In the rows, zero is written as 128.
Each row of numbers belongs to one of the objects below and depends on some of the facts about them. Some rows are named. Which object is each other row?

Facts:
bedrok | Θ 50 | δ vipor
bidraskas | Θ 920 | δ dramo
bragruk | Θ 424 | Φ sobrok,fera,vemus,gakun | δ dinu
braze | Θ 50 | δ vipor
brega | Θ 50 | δ trugem
britu | Θ 50 | δ vipor
bromal | Θ 50 | Φ mobrok | δ tegrom
brostil | Θ 50 | δ skeflar
brubrozal | Θ 424 | Φ gutru,putralek,dinu,flodrar,selar | δ pliklelor
brufan | Θ 424 | Φ momol,zemobron,rade | δ pugri
bude | Θ 424 | δ plidar
bugros | Θ 50 | Φ stison,zugra,kefur | δ rebek
dafi | Θ 50 | δ trugem
dibrun | Θ 50 | Φ vemus | δ plinista
dirun | Θ 50 | δ vasebros
drabrim | Θ 50 | δ pliklelor
drafluk | Θ 920 | δ maklak
drebekluk | Θ 50 | δ vasebros
drezik | Θ 45 | δ stabas
dribra | Θ 50 | δ mobrok
dritrabram | Θ 50 | δ trugem
drunam | Θ 50 | δ bronom
drunik | Θ 920 | δ sistun
druza | Θ 50 | δ skeflar
duskon | Θ 50 | δ pebrodu
duto | Θ 488 | Φ kitre,drebradron,rade,plidar | δ rebek
fabrin | Θ 920 | Φ veki,zaze,klilavur | δ pliklelor
fadun | Θ 50 | Φ pugri,gruban | δ pebrodu
fakle | Θ 920 | δ rebek
feme | Θ 50 | Φ bedrok,klimi | δ rebek
fevu | Θ 50 | Φ pugri,sanur | δ lobebi
fezem | Θ 424 | δ vidi
fiplan | Θ 920 | δ rebek
fitra | Θ 424 | δ rumom
flalem | Θ 920 | δ graplus
flelon | Θ 50 | δ vipor
fliplun | Θ 50 | δ rebek
floflimar | Θ 50 | δ pliklelor
flotras | Θ 50 | Φ klodris,selar,fakle,vasebros | δ rebek
flupopes | Θ 50 | δ vipor
flusto | Θ 424 | Φ stison,trugem,gakun | δ fera
fupus | Θ 50 | Φ fera | δ vipor
gafle | Θ 50 | Φ loso,kubi | δ pletam
gafuflin | Θ 50 | δ trugem
gakun | Θ 50 | δ plidar
gegrom | Θ 488 | Φ plobin,trokisil,dirun,reflu,selar | δ pliklelor
gegruklil | Θ 45 | δ maklak
getrar | Θ 920 | Φ duskon | δ plidar
gofli | Θ 920 | δ mobrok
goflu | Φ truples,fakle
grelaman | Θ 488 | δ plidar
grepon | Θ 488 | Φ putralek,braze | δ maklak
grisko | Θ 50 | Φ grelaman,klimi | δ plidar
grofol | Θ 920 | Φ pugri | δ mebe
gruban | Θ 50 | δ tepem
gutru | Θ 50 | δ mobrok
kefur | Θ 424 | δ maklak
kibrek | Θ 424 | δ sistun
kitre | Θ 920 | δ drebradron
kladrok | Θ 424 | Φ loso,tridenus | δ pugri
klakle | Θ 488 | δ mobrok
klefo | Θ 920 | δ goflu
klilavur | Θ 920 | δ goflu
klimi | Θ 920 | δ skeflar
klodris | Θ 488 | δ maklak
klodu | Θ 424 | δ plidar
klogi | Θ 920 | Φ sodron | δ tegrom
klumon | Θ 50 | δ rumom
kobis | Θ 50 | Φ trozis,vados,lelapos,fakle | δ pletam
koli | Θ 920 | δ sistun
koredrin | Θ 424 | Φ dribra,vidi | δ pletam
kubi | Θ 50 | δ dinu
lada | Θ 50 | δ starol
lagrus | Θ 424 | Φ tibroren,drebradron | δ plidar
lastar | Θ 50 | δ dinu
lelapos | Θ 424 | δ fera
lidrur | Θ 50 | Φ pugri,luklin,lelapos | δ vidi
lobebi | Φ flelon
loskil | Θ 50 | δ trugem
loso | Θ 920 | δ plidar
losu | Θ 424 | Φ floflimar,vasebros | δ dinu
luklin | Θ 488 | δ plidar
lutis | Θ 424 | δ goflu
maklak | Φ drafluk
masator | Θ 920 | δ pebrodu
meskir | Θ 920 | δ flodrar
metrik | Θ 50 | δ trugem
milun | Θ 424 | Φ fiplan,plestom,floflimar,gakun | δ vipor
momol | Θ 920 | δ starol
muklosko | Θ 50 | δ graplus
muren | Θ 488 | Φ kibrek,saskede | δ pliklelor
nabrus | Θ 50 | Φ pivom,gakun | δ tuvedi
naplam | Θ 45 | Φ bedrok,pivom,koli,drezik,tevugos | δ dinu
neno | Θ 50 | δ dinu
nidrabro | Θ 920 | δ dinu
nirefla | Θ 50 | Φ brostil | δ dinu
nufaflos | Θ 920 | Φ fezem,dramo,dritrabram,bronom,trugem | δ fera
paman | Θ 488 | Φ trokisil | δ mobrok
pebrodu | Φ bude,plestom
pegrazi | Θ 50 | δ mobrok
pekim | Θ 50 | δ lobebi
pibokla | Θ 50 | Φ loso,treri,floflimar,tevugos | δ rebek
pivom | Θ 50 | δ vipor
plaba | Θ 50 | Φ tibroren,plope,plestom,fakle | δ graplus
plestom | Θ 50 | δ vasebros
pliman | Θ 50 | Φ tibroren,koli | δ pliklelor
plinista | Φ rozel
plobin | Θ 50 | δ pebrodu
plope | Θ 920 | δ rebek
pubin | Θ 50 | δ tuvedi
pufur | Θ 488 | Φ trotal | δ tuvedi
putralek | Θ 920 | δ plidar
rade | Θ 920 | δ plidar
rakage | Θ 50 | Φ vokol | δ stabas
ramu | Θ 45 | δ plinista
rastes | Θ 50 | Φ kibrek,bronom | δ plinista
reflu | Θ 50 | δ mobrok
reku | Θ 424 | δ mebe
remustak | Θ 50 | δ tegrom
riba | Θ 50 | Φ putralek | δ plinista
rozel | Θ 920 | δ fera
sadraplur | Θ 424 | Φ nidrabro,flelon,remustak | δ lobebi
sanur | Θ 45 | δ tegrom
saskede | Θ 424 | δ tuvedi
sastak | Θ 45 | δ tegrom
selar | Θ 424 | δ rebek
sesim | Θ 50 | δ lobebi
sistun | Φ gegruklil,skeflar,duskon,drezik
skado | Θ 920 | Φ loskil,sodron | δ tuvedi
skadrul | Θ 50 | δ tuvedi
skaplo | Θ 50 | Φ meskir,rumom | δ dramo
skipler | Θ 920 | Φ metrik,rebek,sastak | δ vidi
skogristim | Θ 50 | δ mebe
sobrok | Θ 424 | δ vipor
sodron | Θ 45 | δ bronom
stalizun | Θ 50 | Φ druza,tibroren,trokisil,trozis,stogrem | δ maklak
stepan | Θ 50 | δ skeflar
stidar | Θ 50 | Φ dribra,lastar,klodris | δ pliklelor
stison | Θ 920 | δ vipor
stofle | Θ 424 | Φ pletam,tuvedi,tridenus | δ dinu
stogrem | Θ 50 | δ plidar
stoplol | Θ 920 | Φ fliplun,tegrom | δ maklak
suruk | Θ 424 | Φ plestom | δ goflu
tesi | Θ 50 | δ pliklelor
tevugos | Θ 920 | δ pebrodu
tibroren | Θ 45 | δ bronom
traram | Θ 488 | Φ fezem,flelon,lutis | δ plidar
treri | Θ 45 | δ tuvedi
tridenus | Θ 50 | δ mebe
trokisil | Θ 920 | δ pletam
tropler | Θ 920 | Φ zemobron | δ vasebros
trotal | Θ 50 | δ vipor
trovan | Θ 50 | Φ gofli | δ plidar
trozis | Θ 424 | δ goflu
trubrum | Θ 920 | δ plupa
truples | Θ 920 | δ rebek
vados | Θ 50 | δ rebek
vagor | Θ 50 | Φ trotal,vados,bronom | δ vipor
veki | Θ 920 | δ tegrom
veklin | Θ 920 | δ skeflar
vemus | Θ 424 | δ rumom
vetridre | Θ 424 | δ starol
vime | Θ 424 | Φ floflimar | δ sistun
vipor | Φ plobin,truples,vemus
vodrir | Θ 50 | Φ rozel,zestalim,pliklelor | δ pliklelor
vokol | Θ 50 | δ rebek
vuklenul | Θ 424 | Φ stepan | δ tuvedi
zagrol | Θ 50 | Φ trugem | δ tuvedi
zaze | Θ 920 | δ tuvedi
zemobron | Θ 920 | δ tuvedi
zene | Θ 920 | δ vipor
zestalim | Θ 45 | δ vipor
zetrol | Θ 50 | δ fera
ziplil | Θ 488 | Φ kibrek,tevugos | δ tegrom
zisin | Θ 920 | Φ trubrum,gruban,plestom | δ trugem
zostin | Θ 488 | δ pliklelor
zudri | Θ 488 | Φ starol | δ plinista
zugra | Θ 50 | δ trugem
zunin | Θ 50 | Φ tridenus | δ goflu
zuvek | Θ 920 | δ rebek

Some rows with their names:
[120 169 103  97 143 159 144 132 132 152 136 113 186 128 151 175 145 150
 119 150 140 148 151 137 113 180 112  96 165 190 158]: suruk
[124  99 103  95 113 163 170 121 125 134 139  82 173 154 128 143  97 149
 118 143 137 110  94 138 111 170 127  97 167 193 162]: kibrek
[121  88 100  95 109 157 179 111 125 129 139 114 193  51 141 156  90 148
 117 172 146 102 123 117 107 180 144  97 182 178 145]: saskede
[115  92  97 102 104 159 166 107 158 177 145  83 140 170 149 158 101 158
 137 132 107 151 116 141 139 173 124  98 130 195 129]: sobrok
[129 122 113 117 127 122 142 137 121 126 138 101 144 110 126 147 139 131
 126 146 122 138 107 134 149 120 118 111 137 125 112]: ramu
[149 163 127 112 153 139  98  96 142  98 144 138 185 162 147 135 105 120
 118  76 133 162  87 144  74 185 107  97 136 102 104]: traram
[120 189 152 137 156 155  95 151 155 121 147 169 145 161  99 136 105 161
 119  84 152 104  77  93  99 124 129 100 157 152 159]: feme
[119 121 153 123 141 155 132 121 123 116 140 155 164 143 128 161 100 147
 126 116 149  96 105 142  97 164 111 110 152 144 128]: drunam
[116 141 156 139 138 150 121 131 150 107 139 164 152 128 126 155 116 154
 126 122 141  93 107 139  87 169 113  96 136 143 134]: zunin
[114  95 125 144  98 160 122 124 126 136 142 118  79 170 116 155  88 163
 152 129 104 100 130 142  87 154 127 103 101 186 134]: bedrok
[118 100 159 126 146 154 127 115 122 163 144 130 173 147 130 147 113 143
 130 104 153 105 134 141  84 167 120 152 119 151 131]: dirun
[117 117 153 125 140 153 134 123 119 115 137 156 161 129 128 156  98 147
 127 130 150  97 104 141  95 166 112 108 149 144 129]: brega
[155 185  82 145 149  82  74 174  96 176 149  74  78 130  78  88 147 136
 132 156 107 167 144  80 193  59 163 174  92  84 110]: plope
[153 137  83 132 114  82  70 134 131 102 147  72  65 100  80  82 154  91
 138 127 103 167 156 137 101  79 164 119  63  76 105]: loso
[155 141  85 154 105  80 104 162 124 139 135  79  76  65  96 103 162  98
 137 173 101 164 148 119 196  63 132 155  89  81 104]: flalem
[155 118  84 148  96  83 104 162 106 133 132  76  75  60  90  97 152  98
 139 167 103 162 134 122 189  61 138 163  94  79 102]: drafluk
[157 154  87 157 112  82 107 168 138 130 131  86  87  49  99 117 164  98
 136 166 103 165 143 122 194  62 124 147  95  77 101]: klogi
[118  83 163 126 115  90 160  89 160 131  82 168  56 153 161  52 168  88
 123  92 116 117 163 109 140  69 164 176  92  76 127]: dinu

Rows to name:
No name comes twice in this set of rows, the named rows included.
[131 139 147 128 122 153 157 161  85 106 122 129 173 161 117 139 163 113
 127 100 140 109  84 147 117 143 103 105 120 182 133] => zostin
[155 170  83 138 148  81  78 171  83 179 151  68  83 140  77  76 139 129
 133 147 110 166 140  83 194  62 167 177  84  85 113] => fakle
[126  99 108  95 125 164 171 118 136 143 142  86 179 137 144 151 111 147
 118 138 142 118  91 137 127 172 120  97 172 188 151] => kefur
[124 163 154 107 146 159 174 142 162 179 143 109 189 131 154 176 171 124
 118  68 151 134 101 145 170 175 106  97 136 193 132] => brubrozal
[126  95  94 132 100  95 143 138 129 118 139 114 169  41 107 118  93 147
 124 174 116 105 166 113  83 144 161 102 139 119 133] => treri
[121 185 154 154 145 151  99 165 121 121 110 148 150 161 125 173 162 122
 133 104 143 101 153 145 102 165 105 103 114 180 163] => pliman
[124 145 109  96 153 136  77  98  65  94 145  99 175 164 136 165 100 121
 124  87 129 162 118 146  74 174 116 110 115 111 119] => luklin
[132 108 122 130 136 137 171 126  94 112 126 183 189  70 138 134  90 141
 121 176 148 134 149 125  87 171 122 106 172 113 108] => pufur
[123 114 122 110 146 141  77  97 128 106 147  82 147 168 108 126  88 125
 128  70 134 106 142 146  74 183 140 104  89 141 157] => gakun
[118 144 162 149 142  87 130  97 165 136  79 181  61 161 165  52 165  87
 122 111 112 157 181 110 137  75 145 171 108  76 131] => goflu
[117  94 142 104 118  96 132  88  97 103  79 158  54 170 163  53 123  83
 126 128 107 140 171 108 157  69 156 177 135  76 151] => pugri
[150  96  83 138  94  81 121 156  65 117 132  83 110  32  93 122 105  99
 137 174 103 161 164  97 188  67 156 169 124  77 104] => zemobron
[116 124 130 113 144 158 105 124  69 121 130 131 159 154 124 165  90 140
 133 141 148 109 142 144  89 164 114 133 151 154 148] => gruban

Now the same objects, written a new way:
Some rows with their names:
[134  87 123 116 131 153 137  75 152 161 136 135  82 115 103]: losu
[187 131 133 153 127 141 110 144 100 147  65 181 185 127 130]: grepon
[145 138 128 126 116 100 141 132 116 176 111 155 158 152 128]: riba
[138  93 125 153 135 119 116 108 143 127 128 167 137 105 133]: klogi
[197 129 131 127 114 141 108 161  48 107  85 129 157  99 102]: pufur
[114 182 117 111  97 162 124 143 210 141 127 168  70 146 139]: goflu
[142  86 116 138 141 133 115 125 127 102 135 158 109 109 135]: tropler
[136  98 125 151 141 122 117 111 150 116 123 148 147 105 128]: klefo
[157 127 132 179 155 132 125 196  57  66  61 152 121 126 103]: luklin
[121 105 127 177 160  99 146 126 151  89  74 170 140 115 103]: putralek
[ 92 164 146 107 108 142 138 141 222  81 147 162 116 125 202]: rebek
[129 133 129 131 119 102 134 140  90 150 137 130 160 143 133]: dafi
[129 174 133 101 148  85 110 129  90 152 118  37 120 145 132]: trotal
[115  99 127 135 142 126 140  84 147 135 163 146  99  98 126]: reku
[125 138 129 136 123 100 136 141  90 140 135 120 172 142 138]: brostil
[ 93 194 131 127 109 154 122 146 208  99 146  77 100 130 136]: bronom
[116  99 125 131 142 128 140  84 148 137 162 145 100 100 128]: vetridre
[ 87 188 121 126 102 147 125 138 201 114 147 173 101 130 156]: graplus

Which object is each row?
No name comes twice in this set of rows, the named rows included.
[ 95 192 134 133 101 150 118 146 204 109 148 101  87 130 135] => dramo
[129 178 125  99 147  76 118 112 106 173  94  98 161 149 141] => braze
[139 125 137 126 107 116 122 140  82 154 138  96 108 151 114] => rastes
[136 135 140 138 120 109 129 147 100 140 141  48 140 144 112] => dritrabram
[132 119 129 162 116 119 122 137 122 189 162 157 156 166 134] => vodrir
[126 143 127  85 153 196 145 149 134 115 148 130 120 112  99] => tibroren
[139  89 152  87 101 129 131 128  81 132 112 122 126 159 154] => pibokla
[129 101 122 103 127 138 144  82 115 117 155  83 106  79  96] => saskede
[136  93 121 127 147 149 121 111 129  78 105  79 149 115 119] => koli
[149 107 120 140 155 137 131 117 172 103 100  94 161 116 123] => trokisil
[ 90 166 121 105  86 167 113 134 163 122 136 169  79 143 144] => sistun
[ 94 191 124 117 107 158 127 138 208 105 126 105 113 138 140] => fera
[109  90 117 168 163 118 137 154 107  48 110 163  96 109 114] => rade
[158  74 141 118 148 140 135 122 165  72 108  96 128 115 160] => plope
[152  95 118 122 118 113 121 107 115 121 128 183 138  82 119] => skado

